Here is a tiny trained network, its code and every weight. The questions are about switching its units off for an input and a class, where a switched-off unit gives its printed mean instead of its output.

import numpy as np


def w(rows, s, z=0):
    codes = np.array(rows[::2]) - 128.0
    scale = np.full(codes.shape[1], s)
    scale[-1] = z or s
    return codes * scale


def f(y):
    return y / 2 * (1 + np.tanh(0.7978845608 * (y + 0.044715 * y**3)))


def log_softmax(a):
    a = a - a.max(-1, keepdims=True)
    return a - np.log(np.exp(a).sum(-1, keepdims=True))


def net(x, mask):
    res = np.array(x, float).reshape(1, 3) / 4 @ E
    y = f(res @ A[0][:, :-1].T + A[0][:, -1])
    res = res + np.where(mask, y, B[0][:, -1]) @ B[0][:, :-1]
    return log_softmax(res[-1] @ U[:, :-1].T + U[:, -1])


A, B = {}, {}
E = w([
[117,181,148,157,194,50,143,218,92,156,159],'x0',
[138,197,180,80,197,205,167,78,122,126,186],'x1',
[119,133,132,244,92,200,142,208,182,73,147],'x2',
],0.011)
A[0] = w([
[118,110,138,92,140,30,114,159,126,131,113,144],'N1',
[127,59,120,160,66,102,125,147,130,124,91,61],'N2',
[131,134,128,91,136,101,119,83,117,133,118,124],'N3',
[128,120,101,141,128,127,128,128,133,120,128,96],'N4',
[121,108,123,111,131,163,134,131,140,118,153,123],'N5',
[130,128,122,126,119,77,133,127,133,128,141,149],'N6',
[123,141,113,86,134,99,120,84,121,137,119,154],'N7',
[142,134,144,124,125,126,127,132,111,122,124,119],'N8',
[128,132,135,141,115,226,110,110,132,126,137,116],'N9',
[132,128,97,120,119,94,142,136,134,145,132,132],'N10',
[133,174,136,148,148,99,147,160,131,135,163,166],'N11',
[136,118,122,127,135,16,126,131,103,146,122,150],'N12',
[134,124,131,124,122,129,130,123,114,131,138,117],'N13',
[131,116,128,146,147,185,126,125,129,139,122,132],'N14',
[141,110,146,135,133,126,151,130,135,138,133,132],'N15',
[140,134,127,141,117,128,123,128,96,125,125,129],'N16',
[126,64,103,173,38,89,109,147,130,128,87,54],'N17',
[123,120,124,149,132,141,119,159,133,140,127,83],'N18',
[124,157,140,117,166,119,123,119,112,143,148,58],'N19',
[127,123,132,99,131,138,124,142,134,141,115,106],'N20',
[131,155,124,164,111,153,129,173,126,119,116,73],'N21',
[126,112,141,136,116,126,112,114,117,128,143,111],'N22',
[143,75,116,152,91,103,109,147,147,136,90,205],'N23',
[137,144,126,128,114,155,139,124,133,115,141,129],'N24',
[124,118,137,125,126,167,129,114,130,118,135,112],'N25',
[131,53,117,97,36,157,122,34,137,125,90,65],'N26',
[122,181,138,150,190,118,133,187,131,134,139,2],'N27',
[126,120,131,47,143,103,140,53,118,135,116,46],'N28',
[131,139,132,139,114,246,145,110,140,108,144,108],'N29',
[123,145,128,147,113,180,141,123,120,144,131,134],'N30',
[129,160,131,156,172,112,128,158,126,139,156,67],'N31',
[120,119,130,131,110,128,122,94,146,142,108,167],'N32',
[117,196,140,94,202,161,132,112,138,119,150,59],'N33',
[147,122,126,104,125,76,128,148,138,119,128,144],'N34',
[99,131,97,135,130,126,126,120,118,117,135,127],'N35',
[126,116,139,135,140,92,138,122,132,117,118,139],'N36',
[129,132,114,120,128,162,148,133,147,126,133,133],'N37',
[126,69,117,104,75,174,126,62,145,129,92,210],'N38',
[139,162,147,101,183,164,146,113,118,134,158,112],'N39',
[125,138,125,108,146,132,136,143,133,117,112,127],'N40',
[111,120,105,121,133,64,134,141,140,123,117,153],'N41',
[124,126,135,200,106,167,153,199,137,116,134,172],'N42',
[100,93,118,153,59,96,124,132,117,118,110,202],'N43',
[131,124,130,173,116,139,125,183,122,128,131,38],'N44',
[124,140,129,213,112,159,132,186,140,116,138,20],'N45',
[142,119,124,120,125,136,138,152,117,120,109,113],'N46',
],0.012,0.0093)
B[0] = w([
[129,126,124,157,128,138,136,112,128,123,26,213],'N1',
[127,152,122,149,123,153,121,121,124,127,218,182],'N2',
[129,122,125,103,132,122,126,148,124,122,176,185],'N3',
[129,130,134,122,129,127,123,128,132,137,141,125],'N4',
[117,138,120,161,123,133,125,124,126,138,104,143],'N5',
[127,124,130,133,125,130,134,112,130,132,87,158],'N6',
[123,111,125,93,129,112,136,152,142,129,163,199],'N7',
[132,132,122,119,131,129,132,126,130,130,128,128],'N8',
[126,148,139,203,121,143,128,109,118,117,67,182],'N9',
[124,134,136,137,123,133,135,123,130,130,94,150],'N10',
[124,101,124,71,119,110,130,131,131,138,127,197],'N11',
[127,121,134,163,131,139,130,113,136,128,16,223],'N12',
[129,131,132,127,125,119,123,139,125,124,127,127],'N13',
[121,143,121,173,122,138,124,113,129,133,96,150],'N14',
[127,130,128,130,118,127,135,131,135,121,130,130],'N15',
[125,133,132,119,128,122,124,122,131,127,123,129],'N16',
[130,158,138,165,114,153,109,119,125,120,243,205],'N17',
[125,124,123,105,135,112,131,135,117,129,136,133],'N18',
[126,114,131,87,131,115,135,137,130,133,98,150],'N19',
[126,129,129,125,127,125,126,130,129,126,135,127],'N20',
[133,116,128,82,140,117,139,142,124,128,155,152],'N21',
[127,136,135,125,134,125,129,135,124,124,130,125],'N22',
[125,110,128,59,148,104,141,147,128,138,107,217],'N23',
[122,135,132,155,125,136,121,112,129,136,107,145],'N24',
[120,141,137,155,119,134,123,114,136,131,103,146],'N25',
[131,89,129,16,156,81,151,165,132,132,105,231],'N26',
[128,151,125,147,113,147,108,122,123,120,251,168],'N27',
[128,156,129,161,111,153,114,129,126,123,236,208],'N28',
[119,145,121,220,117,147,116,96,123,145,53,202],'N29',
[129,146,137,166,118,136,123,105,127,137,98,153],'N30',
[134,124,124,107,123,135,129,126,130,123,208,163],'N31',
[116,135,133,139,121,131,130,122,136,135,156,164],'N32',
[135,99,122,51,139,100,135,161,130,123,168,198],'N33',
[120,131,128,142,126,132,132,125,132,124,74,163],'N34',
[129,124,127,130,138,130,131,126,130,133,130,128],'N35',
[126,128,126,132,125,129,131,125,132,135,106,143],'N36',
[126,138,133,156,120,138,123,117,137,134,106,145],'N37',
[137,147,125,133,126,137,117,149,117,117,249,249],'N38',
[134,111,118,92,121,113,121,156,129,116,188,202],'N39',
[119,129,124,119,123,125,128,131,132,128,136,132],'N40',
[128,129,137,149,133,137,133,115,135,133,57,180],'N41',
[135,149,125,146,122,148,108,115,123,119,217,220],'N42',
[131,105,128,67,142,101,145,138,127,132,110,212],'N43',
[131,102,126,69,138,104,147,136,128,134,102,150],'N44',
[131,94,129,25,145,87,143,160,128,131,125,176],'N45',
[122,128,121,119,130,120,126,118,125,137,136,125],'N46',
],0.019,0.014)
U = w([
[127,39,124,44,172,44,181,170,141,129,98,86],'0',
[131,200,125,175,65,160,49,115,116,83,232,75],'1',
[91,171,149,237,83,154,108,43,148,139,1,254],'2',
],0.0091,0.0006)

Each question gives the input, the list of numbers given to net, and the class t.
The units are the neurons (one row each of A and B). Each row of codes is followed by its name. A weight is (code - 128) times the scale printed after its matrix; where a second scale follows, it is the last column's (A, B and U).
mask holds one flag per neuron, in row order. A switched-off neuron (its flag False) gives its mean, the last column of its row in B, instead of its output. The means were averaged over made-up inputs and are rounded, as every weight is.
A unit's drop is (log p(t) with every unit on - log p(t) with that unit switched off) / (log p(t) with every unit on - log p(t) with every unit switched off).
unit that matters most: the unit with the biggest drop
top k neurons: the k neurons with the biggest drops, biggest first
drop when u is switched off: that unit's drop, to one decimal
input [0,4,4], class 2: unit that matters most	N38
input [-5,1,-8], class 1: top 2 neurons	N28; N38
input [0,7,4], class 2: top 2 neurons	N29; N38
input [-7,-8,1], class 1: top 4 neurons	N17; N2; N38; N45
input [-3,1,-3], class 1: top 2 neurons	N38; N23
input [-5,1,-1], class 1: top 4 neurons	N38; N45; N33; N23
input [1,-1,6], class 0: top 2 neurons	N45; N38
input [5,-5,0], class 2: top 2 neurons	N26; N12
input [3,-8,8], class 0: top 2 neurons	N45; N23
input [5,-7,8], class 0: top 2 neurons	N45; N44
input [-3,-7,2], class 1: top 2 neurons	N17; N2
input [0,6,-6], class 1: top 3 neurons	N28; N26; N23
input [-7,2,1], class 2: top 2 neurons	N29; N9
input [-4,5,-7], class 1: top neuron	N28
input [5,-3,8], class 0: top 2 neurons	N45; N44
input [-4,2,-5], class 1: top 2 neurons	N28; N38
input [-1,4,7], class 2: drop when N29 is switched off	0.1
input [0,5,3], class 2: drop when N29 is switched off	0.1
input [5,-3,7], class 0: drop when N5 is switched off	0.0
input [4,-4,6], class 0: drop when N45 is switched off	4.9
input [-6,1,3], class 2: unit that matters most	N29
